Below are the code and all the weights of a small trained network. Each question names an input and a class and asks about switching units off, where a switched-off unit gives its printed mean instead of its output.

import numpy as np


def w(rows, s, z=0):
    codes = np.array(rows[::2]) - 128.0
    scale = np.full(codes.shape[1], s)
    scale[-1] = z or s
    return codes * scale


def f(y):
    return np.maximum(y, 0)


def log_softmax(a):
    a = a - a.max(-1, keepdims=True)
    return a - np.log(np.exp(a).sum(-1, keepdims=True))


def net(x, mask):
    res = np.array(x, float).reshape(1, 4) / 4 @ E
    y = f(res @ A[0][:, :-1].T + A[0][:, -1])
    res = res + np.where(mask, y, B[0][:, -1]) @ B[0][:, :-1]
    return log_softmax(res[-1] @ U[:, :-1].T + U[:, -1])


A, B = {}, {}
E = w([
[127,129,127,129],'x0',
[225,255,68,108],'x1',
[29,241,220,51],'x2',
[180,74,142,35],'x3',
],0.0096)
A[0] = w([
[122,223,141,91,48],'neuron 1',
[57,123,229,75,115],'neuron 2',
[183,204,120,63,124],'neuron 3',
[147,92,194,148,87],'neuron 4',
[169,123,216,67,176],'neuron 5',
[163,96,133,57,214],'neuron 6',
[159,96,87,64,39],'neuron 7',
[201,162,92,122,206],'neuron 8',
[124,212,94,87,95],'neuron 9',
[56,37,56,137,177],'neuron 10',
[124,52,223,117,109],'neuron 11',
[161,106,106,95,56],'neuron 12',
[120,139,153,200,253],'neuron 13',
[132,95,161,68,178],'neuron 14',
[36,143,157,146,133],'neuron 15',
[65,182,125,126,131],'neuron 16',
[171,168,50,224,110],'neuron 17',
[184,168,79,168,99],'neuron 18',
[162,204,157,53,65],'neuron 19',
[59,112,229,146,139],'neuron 20',
[95,57,118,198,191],'neuron 21',
[142,213,159,125,181],'neuron 22',
[84,93,172,31,194],'neuron 23',
[187,203,101,62,95],'neuron 24',
[159,73,129,122,230],'neuron 25',
[125,4,173,64,77],'neuron 26',
[48,89,166,163,210],'neuron 27',
[124,226,171,119,73],'neuron 28',
[218,162,82,144,165],'neuron 29',
[248,133,102,117,122],'neuron 30',
[195,148,158,64,142],'neuron 31',
[156,38,129,191,202],'neuron 32',
],0.013,0.005)
B[0] = w([
[118,72,208,107,187],'neuron 1',
[140,223,41,77,220],'neuron 2',
[148,68,198,183,206],'neuron 3',
[153,91,106,46,157],'neuron 4',
[211,146,48,52,185],'neuron 5',
[214,39,76,206,191],'neuron 6',
[104,77,145,205,161],'neuron 7',
[179,184,126,173,212],'neuron 8',
[150,82,222,90,188],'neuron 9',
[93,71,214,115,231],'neuron 10',
[173,103,132,47,201],'neuron 11',
[70,127,69,169,152],'neuron 12',
[70,155,205,64,200],'neuron 13',
[201,172,2,75,178],'neuron 14',
[46,185,169,136,200],'neuron 15',
[77,104,217,101,182],'neuron 16',
[187,189,124,80,229],'neuron 17',
[167,197,112,112,196],'neuron 18',
[177,8,168,140,192],'neuron 19',
[58,207,146,69,218],'neuron 20',
[111,100,229,78,236],'neuron 21',
[150,109,189,51,196],'neuron 22',
[220,197,55,72,209],'neuron 23',
[125,83,143,190,207],'neuron 24',
[144,64,176,185,200],'neuron 25',
[203,70,108,111,217],'neuron 26',
[61,159,180,70,230],'neuron 27',
[90,80,185,71,191],'neuron 28',
[173,210,91,171,221],'neuron 29',
[128,193,99,210,219],'neuron 30',
[178,60,154,201,183],'neuron 31',
[136,56,223,127,246],'neuron 32',
],0.0087,0.014)
U = w([
[61,77,225,139,255],'0',
[217,254,76,58,243],'1',
[176,11,133,81,14],'2',
[152,127,68,224,6],'3',
[21,236,114,71,16],'4',
],0.0091,0.0052)

Each question gives the input, the list of numbers given to net, and the class t.
The units are the neurons (one row each of A and B). Each row of codes is followed by its name. A weight is (code - 128) times the scale printed after its matrix; where a second scale follows, it is the last column's (A, B and U).
mask holds one flag per neuron, in row order. A switched-off neuron (its flag False) gives its mean, the last column of its row in B, instead of its output. The means were averaged over made-up inputs and are rounded, as every weight is.
A unit's drop is (log p(t) with every unit on - log p(t) with that unit switched off) / (log p(t) with every unit on - log p(t) with every unit switched off).
unit that matters most: the unit with the biggest drop
k most important neurons: the k neurons with the biggest drops, biggest first
drop of u: that unit's drop, to one decimal
input [6,0,7,1], class 1: unit that matters most : neuron 2
input [-1,-1,8,1], class 1: 2 most important neurons : neuron 23; neuron 2
input [-7,-7,-7,0], class 0: 2 most important neurons : neuron 10; neuron 21
input [5,-8,1,-5], class 4: 2 most important neurons : neuron 20; neuron 2
input [-2,1,8,7], class 2: 2 most important neurons : neuron 19; neuron 1
input [-5,8,-3,1], class 3: 2 most important neurons : neuron 24; neuron 3
input [-8,-6,-8,-2], class 0: 2 most important neurons : neuron 10; neuron 21
input [0,1,4,3], class 2: 3 most important neurons : neuron 19; neuron 29; neuron 17
input [-4,0,-7,-7], class 0: 3 most important neurons : neuron 32; neuron 23; neuron 2
input [-1,1,-6,-7], class 1: 2 most important neurons : neuron 17; neuron 18
input [-4,-8,3,1], class 1: 2 most important neurons : neuron 23; neuron 26
input [-7,-1,1,-4], class 4: drop of neuron 32 : 0.2
input [8,1,-4,-8], class 1: drop of neuron 17 : 1.0
input [0,3,-8,-4], class 1: unit that matters most : neuron 17
input [5,8,6,2], class 2: drop of neuron 19 : 0.2
